Each row has a name. After each piece below comes the name of the row it's from, unless a question asks for something else. Each question is about the rows just above it. Places in a row count from 1.

k953: [149 101 149 149 139 101 101]
k695: [150 164 114 124 148 133 126]
k298: [ 69 155 115 120 131 150 126]
Places of [149] in row k953:
1 3 4
Every place of [131] in k298:
5

k354: [126 199 155 121 115]
k405: [133 196 133 127 101]
k638: [199 155 123 127 122]
k678: [134 182 139 127 111]
k256: [182 138 127 127 118]
Which row holds [127 123 155] read backwards?
k638
Which row holds [121 155 199] read backwards?
k354

k331: [124  91  66  51  69  75 104 139 157 194 203 196 176 145 116  80  52]
k709: [182 162  79 100 182 182 104  69  89 157 134 121 163 169  92 126 177]
k106: [113 151 170 141 107  87  98 138 177 163 126  92  89 121 157 169  58]
k411: [171  96  67 121 212 174 100  64 110 182 178 104  66 113 186 177 106]
k47: [100 182 182 104 180 188 188 180 189 185 197 188 188 186 180 172 170]
k704: [ 67  68  82 104 131 156 174 189 192  59 131 146 120  96  80  67  59]
k758: [114  78  66  79 124 164 188 184 150 114  77  66  83 119 169 187 177]
k313: [102 120 143 161 187 168 154 133  93  92  83  87 104 124 147 164 178]
Which row holds this, read backwards? [ 58 169 157 121  89  92 126 163 177]
k106
[134 157  89  69 104 182 182 100] is which row, read backwards?
k709
Which row holds this, read backwards? [176 196 203 194 157 139 104  75  69]
k331
Which row holds [163 121 134 157  89  69 104 182 182 100  79 162] read backwards?
k709
Every place of [188] in k47:
6 7 12 13
Every place of [59] in k704:
10 17
[134 157  89  69 104 182 182 100  79 162 182] is which row, read backwards?
k709

k193: [128 144 140 130 138 147 104  97  98 105 142]
k246: [127 111  93 106 143  51 113  98  97  95 141]
k78: [141 130 126 152 111 138 100 120 130  87 134]
k341: [132 111  93 106 143  51 113  96 140  95 141]
k715: [124 136 125 114  80 101 123  92 167 137 136]
k938: [121 131 103 138 141 126 122 173  72 135 127]
k128: [124 136 125 114  80 101 123  92 167 137 113]
Places of [113] in row k128:
11
asked: [128 144 140 130 138 147 104  97  98 105 142]
k193
Which row holds this, read backwards? [134  87 130 120 100 138 111 152 126]
k78

k849: [174  97 145  76  94 110 174 182 151  77 136 184 115 128 165  94 104  54
  94 110 119  94]
k602: [150 193 186 161  92 151  52 103 199 167  79 174 169 130 202 120  78  96
  92 144  76 144]
k728: [183  98 102  65 160 125 102 187 113 118 129  64  66  56  98  77 100 201
 132 161  95 115]
k86: [174  97 145  76  64 110 173 182 151  77 136 184 115 128 165  94 104  54
  58 170 119 193]
k150: [ 84 124 190 149 116  61 183 126 174 168  82 179 121  54  83 181 198 172
 109 119 168 188]
Every place of [94] in k849:
5 16 19 22
Every place of [110] in k849:
6 20

k614: [143 129 111  92 172 115  76 109 206 118 201  88  64 154 186 126 123 135
 190 118 153 104 121 121 175]
k915: [128 113 172 128 144  87 173 138 171 138 168 144 188 160 164 124 151  91
 116  79  86 152 117  99 165]
k737: [105 114 114 107 156 116 138 173 123 149 105 105 131 173 114  99 116 105
 149  93 126 114 129 150 115]
k248: [128 110 206  44  86 130  46  90 162 150 172 130 196  90  56 187 129 130
 156  78  94  98  90 130  61]
asked: [128 113 172 128 144  87 173 138 171 138 168 144 188 160 164 124 151  91
 116  79  86 152 117  99 165]
k915
At which places does k248 hold [130]?
6 12 18 24
Places of [114] in row k737:
2 3 15 22

k506: [133  72 124 135 125 159]
k426: [ 78  85 113 123 127 135]
k117: [ 93  61  61  92 114 146]
k925: [124  72 124 135 125 113]
k81: [137  85 113 137 133 137]
k472: [125 133  72 124 135 136]
k652: [132 160 134 134 123 132]
Every place of [137] in k81:
1 4 6
At which places does k117 hold [93]?
1
[114  92] is which row, read backwards?
k117
[125 135 124  72 124] is which row, read backwards?
k925
Places of [124] in row k925:
1 3
Every place of [113] in k81:
3

k308: [102 107 111  87 140]
k383: [100 181 107 176 190]
k975: [149 107  81 107 107]
k20: [134  82 139 110 128]
k241: [ 86 106  76 186 137]
k213: [105 104 103  96 145]
k723: [ 82 139 134  96 181]
k355: [137 137 137 150 150]
k317: [ 91 180 176 120 176]
k615: [117  83 117 117 117]
k791: [176  49  38 163 136]
k214: [ 76 181 176 107 141]
Which row holds [107 176 181] read backwards?
k214
Every place of [117] in k615:
1 3 4 5
Every place of [137] in k355:
1 2 3
[134 139  82] is which row, read backwards?
k723
Every place of [107] in k975:
2 4 5
Places of [140] in row k308:
5

k989: [106 157  96 144 124 132 159 106 105 103 165 104 102 131]
k589: [135 106 104 157 103 144 105 124 103 165 102 159 103 118]
k221: [142 124 106 157 105  96 144 132 104 167 112 150 112 116]
k436: [124  54 139 122 128 126 140 122 154 116 132 123 136 146]
k637: [117 120 142 110 124 111 147 106 165 103 154 171 151 136]
Which row holds [103 159 102 165 103 124 105 144 103 157 104 106] read backwards?
k589
Every place of [136] in k436:
13
Which row holds this, read backwards? [112 150 112 167 104 132 144]
k221
Which row holds [103 124 105 144 103 157 104 106] read backwards?
k589
Which row holds this, read backwards? [116 112 150 112 167 104 132]
k221
Which row holds [ 96 105 157 106 124] read backwards?
k221
At which places does k589 hold [103]?
5 9 13

k105: [118  87 145 116 121 113 155]
k410: [ 51 103 120 135 176 113 155]
k559: [ 51 103 103 135 176 101 119]
Every place of [103] in k559:
2 3
Which row holds this, read backwards? [101 176 135 103 103  51]
k559
asked: [118  87 145 116 121 113 155]
k105

k356: [130 117 151  71 108 161  91 162  77  76 148  99 149]
k782: [190 118 190 206 190  84 187  68 190 191 110 156 119]
k458: [123 162 108  76  77 151  91 161 117  71 119 152 125]
k864: [128 121 136 109 116 134 113 132 107 107 136 112 135]
Places of [190] in row k782:
1 3 5 9
Which row holds this, read backwards? [ 76  77 162  91 161 108  71 151 117]
k356

k914: [115 122  93 207 118 119 130 109 103 195 169  96 156 160 171 103  93 113
 144 118 132 128  77 154 155 155 149 164 114 157 157 150  71 149 147 111
 165  85 103 115 129 145 140 154 171]
k63: [115 122  93 207 118 119 130 109 103 195 169  96 156 160 171 103  93 113
 144 118 132 128  77 154 155 155 149 164 114 157 157 150 153 149 147 111
 165  85 103 115 129 145 140  94 171]
k378: [115 122  93 207 118 119  93 109 103 195 169 165 156 160 171 103  93 113
 144 118 132 128  77 165 155 155 149 164 114 157 157 150 153  93 147  93
 165  85 103 115 129 145 140 154 168]
k767: [118  93 122 207 115 136 100 130 143 151 177 136 150 184 159 127 112  74
 127  98  48 109  69 150  95 120  72 110 114 169 110  96 100 131  99  85
 119  99 125 125 117 176 128 112 139]
Which row holds this, read backwards? [109  93 119 118]
k378
asked: [115 122  93 207 118 119 130 109 103 195 169  96 156 160 171 103  93 113
 144 118 132 128  77 154 155 155 149 164 114 157 157 150 153 149 147 111
 165  85 103 115 129 145 140  94 171]
k63
Every place of [93] in k378:
3 7 17 34 36

k539: [128 142 143 147 147 155 128 137 139 109 105 191  93 139 131 128 134  89
 149 123 128 160  96 100 156 128 174 142 149 189 149 120 133 128  79 130
 128 125 130 162 147 145 125  99 128  80 164 139 139 123 139 104 181 128
 152 128 128 168 164 168 128]
k149: [128 142 143 147 147 155 128 137 112 109 105 130  93 109 131 128 134  89
 149 123 128 160  96 100 156 128 174 142 149 189 149 120 133 128  79 130
 128 125 130 162 147 130 125  99 137 117 164 151 105 123 139 104 181 128
 152  79 130 168 105 168 128]
k826: [128 149 143 129 147 155 128 137 112 109 105 191  93 109 131 128 134  89
 149 123 128 160  96 140 156 128 174 142 149 189 149 120 133 128  79 130
 128 125 130 162 147 145 125  99 137 117 164 151 139 123 139 104 181 128
 152 128 128 168 152 168 128]
Places of [89] in row k149:
18
At which places does k149 hold [79]?
35 56
At which places does k149 hold [130]?
12 36 39 42 57
At which places does k539 hold [139]?
9 14 48 49 51

k733: [100 103 100 154]
k893: [186 195 179  62]
k74: [ 99 148 153 103]
k114: [ 94  94  94 160]
k777: [114 115 141  94]
k217: [112 114 112 141]
k584: [103 100 100 102]
k314: [100 103 100 161]
Which row holds this, read backwards? [141 112 114]
k217
The row with [100 103 100 154] is
k733
At which places does k584 hold [103]?
1
Every place of [100] in k314:
1 3
At which places does k114 hold [160]?
4
[141 112] is which row, read backwards?
k217

k170: [147 100 113 143]
k780: [119 105 155 165]
k297: [160 148 180 136]
k456: [140 130 174 107]
k142: [ 88 123 167 141]
k609: [161 161 161 161]
k875: [147 100 113  99]
k909: [134  81  74  96]
k579: [103 103 103 103]
k939: [167 132 109 137]
k464: [116 106 109 162]
Where do [147 100 113  99] appear?
k875
Which row holds this, read backwards? [109 132 167]
k939
Places of [103] in row k579:
1 2 3 4
asked: [161 161 161 161]
k609
Every place of [161] in k609:
1 2 3 4

k3: [151 155  89 168  95  91 159  69]
k732: [109 103 180 103 156 106 105 180]
k683: [127  84 166 168 101 133 142  82]
k945: [104 137 107 119 125  98 116 165]
k548: [148 161  92 172  92 158 159  57]
k29: [140 166 147 166 105 147 147  53]
k866: [ 98 146 107 121 134  96 105 122]
k550: [ 92 162 162  92 169  86  92 102]
At which places does k29 hold [166]?
2 4
[166 147 166] is which row, read backwards?
k29
Which row holds this, read backwards? [116  98]
k945
Places of [103] in row k732:
2 4
Places of [92] in row k550:
1 4 7

k451: [125 111 211 148]
k326: [150 149 118 186]
k505: [149 149 150 150]
Every place of [149] in k505:
1 2
Every place of [186] in k326:
4
Places of [118] in row k326:
3
[150 149 149] is which row, read backwards?
k505
Which row holds this, read backwards? [118 149]
k326

k653: [ 58  82 160  94]
k696: [135  79 194 187]
k906: [129 102 114  78]
k680: [ 61 187  79 194]
[187 194  79] is which row, read backwards?
k696
Which row holds [82 58] read backwards?
k653
[ 94 160] is which row, read backwards?
k653
Which row holds this, read backwards? [ 94 160  82]
k653

k262: [104 129 112 122 120 194 149 132 120 152  97 148  92 138 165 100 101 108
  95  66 117 127 109 113 145 130 163  99  54 122 126 118 158 112 109 133
 139 134 154 160 135 108 105  84 160 133  98 117 113 162]
k907: [147 137  91 110 147 126  86 123 139 133  87 118 138 137 141 139 154 113
  89 104 162  96  89 128 174 140 145  93  52  71 122 135 180 134 156 140
 141 108 140 164 145 150 102 136 129 146 112 146 162 149]
k124: [142 149 116 112 171 125 116  95 105 153 119 123 139 162 145 124 192 137
 100 116 143 161 134  90 147 150 158 100 111 125 120 116 164 177 148  77
 162 103 153 115 135 160 130 129  84 149 115 170 103  82]
k466: [160 155 133 128 156 124  80 131 111 148 102 110 156 148 137 131 194 118
 112 105 165 123 119 121 152 136 158 113  56  88 124 101 152 161 151 117
 129 114 161 146 129 140 103 119 111 151  73 180 113 105]
k15: [152 124 207 134 121 140 158 153 112 127 131 140  87 128 114 119 179 116
 166 116 123 156 180  72 120 129 110 121 104 111 110 114 113 127 110 141
 123 147 140  84 130 104 125 103 122 108  82 178  92  93]
Which row holds this, read backwards? [140 147 123 141 110 127 113 114 110 111 104]
k15
Every place of [112] in k124:
4
Which row holds this, read backwards? [137 148]
k466
Which row holds [143 116] read backwards?
k124

k572: [138 115  49 138  57  57 166  48 180  82 156 110 110  59 195 100 172 115
  87  87 129 214 147  39  57 193]
k93: [211  86 165 101  45 110  86  86  54 107  73  40  54 110  54  48 195  45
 157 144 128  88 165 165  40  54]
k836: [156 211  76 196  85 135  65 198  41 179  81 148 174 165 160 211 131 128
  79  49 208 134 168  73 111 137]
Which row holds this, read backwards? [ 86 211]
k93
Every place of [195] in k93:
17
At which places does k572 hold [87]?
19 20
[110 110 156  82 180  48 166  57  57 138] is which row, read backwards?
k572
Places of [40] in row k93:
12 25
At which places does k93 hold [86]?
2 7 8
Places of [54] in row k93:
9 13 15 26

k740: [114 114 114 101 115 114]
k992: [115  66 106 106 128 100]
k39: [122  89 105 101 123 103]
k873: [119 114 104 100 125 101]
k987: [101 101 101 101 101 100]
k79: [125  98 107 105 120 107]
k9: [123  94 106 103 121 105]
At which places does k740 hold [114]?
1 2 3 6
Where do [101 101 101 101 101 100] appear?
k987
Which row holds [100 128 106 106  66] read backwards?
k992
Which row holds [103 123 101 105] read backwards?
k39
[101 105  89 122] is which row, read backwards?
k39
At which places does k987 hold [101]?
1 2 3 4 5
Places of [123] in row k39:
5

k353: [130 128 138 183 132 129 129 122 157 124 128 128 131 128 117 108 127 141
 130 125 128 134 128 151 128 160 150 128 135 123 127 124 117 105 128 128]
k828: [130 129  92 115 118 127 128 134 109 136 123 124 106 128 182 143 129 120
 126 137 128 130 133 167 125 157 137 131 138 118 128 129 148 133 163 124]
k562: [117 125 130  59 142 128 126 120  89 134 135 123 131 128 150 147 130 142
 127 135 124 128 124 153 131  85  70 126 127 133 128 126 120 140 111 129]
k685: [105 128 127 173 135 128 128 121 154 126 131 128 134 125 115 111 127 122
 128 124 128 124 126 155 130 150 130 127 133 124 127 128 113 123 120 128]
k980: [123 133 132 175 144 129 128 126 147 131 133 119 120 124 145 120 127 116
 130 130 128 128 125 218 131 169 109 127 143 136 127 129 107 119 126 125]
At which places does k353 hold [128]?
2 11 12 14 21 23 25 28 35 36
Which row holds [128 128 105] read backwards?
k353
Every place of [142] in k562:
5 18

k51: [ 51 143 123  47 138 121 122 127 133  40  66 131]
k235: [105 148 120 133 120 123 135 124 128 106 111 129]
k712: [197 109 132 196 119 138 139 128 131 202 178 122]
k447: [111 174 128 115 128 130 115 131 128 115 121 127]
k617: [142 131 143 139 111 144 144 137 130 138 141 126]
k878: [127 130 120 124 135 123 120 133 130 128 116 131]
Which row holds this, read backwards? [148 105]
k235
Which row holds [133 120 123 135 124 120] read backwards?
k878
At which places does k447 hold [128]?
3 5 9

